Below is a small trained network, with its code and all its weights. Each question gives an input and a class and asks what happens when units are switched off, that is, made to give their printed mean instead of their output.

import numpy as np


def w(rows, s, z=0):
    codes = np.array(rows[::2]) - 128.0
    scale = np.full(codes.shape[1], s)
    scale[-1] = z or s
    return codes * scale


def norm(h):
    return h / np.sqrt((h * h).mean(-1, keepdims=True) + 1e-5)


def f(y):
    return np.maximum(y, 0)


def log_softmax(a):
    a = a - a.max(-1, keepdims=True)
    return a - np.log(np.exp(a).sum(-1, keepdims=True))


def net(x, mask):
    res = np.array(x, float).reshape(1, 6) / 4 @ E
    u = 0
    for l in range(2):
        y = f(norm(res) @ A[l][:, :-1].T + A[l][:, -1])
        res = res + np.where(mask[u : u + 4], y, B[l][:, -1]) @ B[l][:, :-1]
        u += 4
    return log_softmax(norm(res)[-1] @ U[:, :-1].T + U[:, -1])


A, B = {}, {}
E = w([
[135,129,165,79,196,133,19,139,82,63,204,148],'x0',
[224,121,120,120,222,123,11,146,205,128,101,232],'x1',
[82,41,126,85,131,73,176,203,64,100,244,120],'x2',
[232,113,128,171,226,122,45,75,149,61,154,185],'x3',
[80,133,171,197,104,133,64,160,227,83,127,105],'x4',
[103,163,2,129,135,10,37,156,126,5,30,130],'x5',
],0.0069)
A[0] = w([
[152,196,123,110,102,97,151,105,134,71,1,75,67],'0.n0',
[61,13,216,176,167,69,65,221,134,60,184,83,4],'0.n1',
[120,191,119,93,103,175,93,180,147,112,54,111,180],'0.n2',
[94,88,147,38,178,57,136,182,132,105,125,122,65],'0.n3',
],0.0067,0.0026)
B[0] = w([
[127,105,131,117,140,82,31,67,97,110,93,141,244],'0.n0',
[196,87,54,150,89,182,105,167,114,106,110,126,253],'0.n1',
[3,89,149,157,123,123,143,131,168,185,140,148,234],'0.n2',
[142,73,92,109,92,165,99,95,163,176,155,141,211],'0.n3',
],0.013,0.0045)
A[1] = w([
[170,230,72,176,104,150,140,204,233,166,98,149,150],'1.n0',
[166,121,3,92,164,42,163,134,1,196,137,237,2],'1.n1',
[184,80,15,2,235,48,123,200,83,76,241,120,37],'1.n2',
[53,102,122,147,123,179,166,216,236,162,171,76,165],'1.n3',
],0.005,0.00066)
B[1] = w([
[164,109,114,121,120,162,98,174,119,144,112,171,169],'1.n0',
[164,60,57,9,84,224,113,94,100,171,163,132,231],'1.n1',
[110,65,72,138,79,193,65,216,96,155,179,218,255],'1.n2',
[197,151,155,55,91,157,161,174,113,97,189,61,219],'1.n3',
],0.011,0.0053)
U = w([
[105,154,189,97,105,143,224,110,87,150,158,72,201],'0',
[139,80,95,106,89,183,111,144,103,134,149,145,254],'1',
[133,153,126,159,94,138,197,179,166,123,136,80,65],'2',
[179,165,154,173,254,105,91,84,152,107,98,156,20],'3',
[42,129,115,151,115,51,93,68,132,130,81,106,104],'4',
[134,137,126,164,145,91,118,151,104,87,120,117,9],'5',
],0.016,0.0034)

Each question gives the input, the list of numbers given to net, and the class t.
The units are the neurons (one row each of A and B). Each row of codes is followed by its name. A weight is (code - 128) times the scale printed after its matrix; where a second scale follows, it is the last column's (A, B and U).
mask holds one flag per neuron, layer by layer. A switched-off neuron (its flag False) gives its mean, the last column of its row in B, instead of its output. The means were averaged over made-up inputs and are rounded, as every weight is.
A unit's drop is (log p(t) with every unit on - log p(t) with that unit switched off) / (log p(t) with every unit on - log p(t) with every unit switched off).
The circuit of an input: a set's keep is (log p(t) with only the set's units on - log p(t) with every unit switched off) / (log p(t) with every unit on - log p(t) with every unit switched off). Starting from all 8 units, units are removed one at a time, each time the one whose removal leaves the highest keep (on an exact tie, the one counted first), for as long as the keep stays at least 0.8.
units of the circuit, in order: the units of the circuit, biggest drop first
unit that matters most: the unit with the biggest drop
k most important neurons: the k neurons with the biggest drops, biggest first
top k neurons in layer l: the k neurons of layer l with the biggest drops, biggest first
drop of u: that unit's drop, to one decimal
input [-5,0,0,1,6,3], class 4: unit that matters most : 0.n0
input [-7,-5,0,5,5,-4], class 0: units of the circuit, in order : 0.n1, 1.n2
input [-4,-5,5,-3,6,7], class 4: top 2 neurons in layer 1 : 1.n2, 1.n1
input [4,-3,-5,-5,4,-1], class 0: 3 most important neurons : 1.n3, 0.n2, 1.n2
input [-2,5,0,2,0,-2], class 3: 2 most important neurons : 0.n1, 1.n2
input [-1,-2,6,-2,6,-8], class 2: 3 most important neurons : 0.n1, 1.n1, 0.n0
input [-3,-1,2,4,2,-3], class 2: top 2 neurons in layer 0 : 0.n0, 0.n3
input [-7,1,-2,5,2,-2], class 3: 2 most important neurons : 1.n2, 1.n1
input [-6,4,-6,-7,2,-6], class 2: 2 most important neurons : 1.n1, 1.n0
input [-8,5,-3,6,1,-3], class 3: 2 most important neurons : 1.n2, 1.n1
input [-7,-2,2,-2,-5,-4], class 0: 2 most important neurons : 1.n2, 0.n1
input [-7,-3,8,3,7,-4], class 2: drop of 1.n1 : 0.3
input [6,4,-7,-3,3,2], class 4: drop of 0.n2 : 0.4
input [-4,-1,-5,-8,3,6], class 4: units of the circuit, in order : 0.n0
input [6,-2,-2,-5,-4,-5], class 0: drop of 1.n2 : 0.1
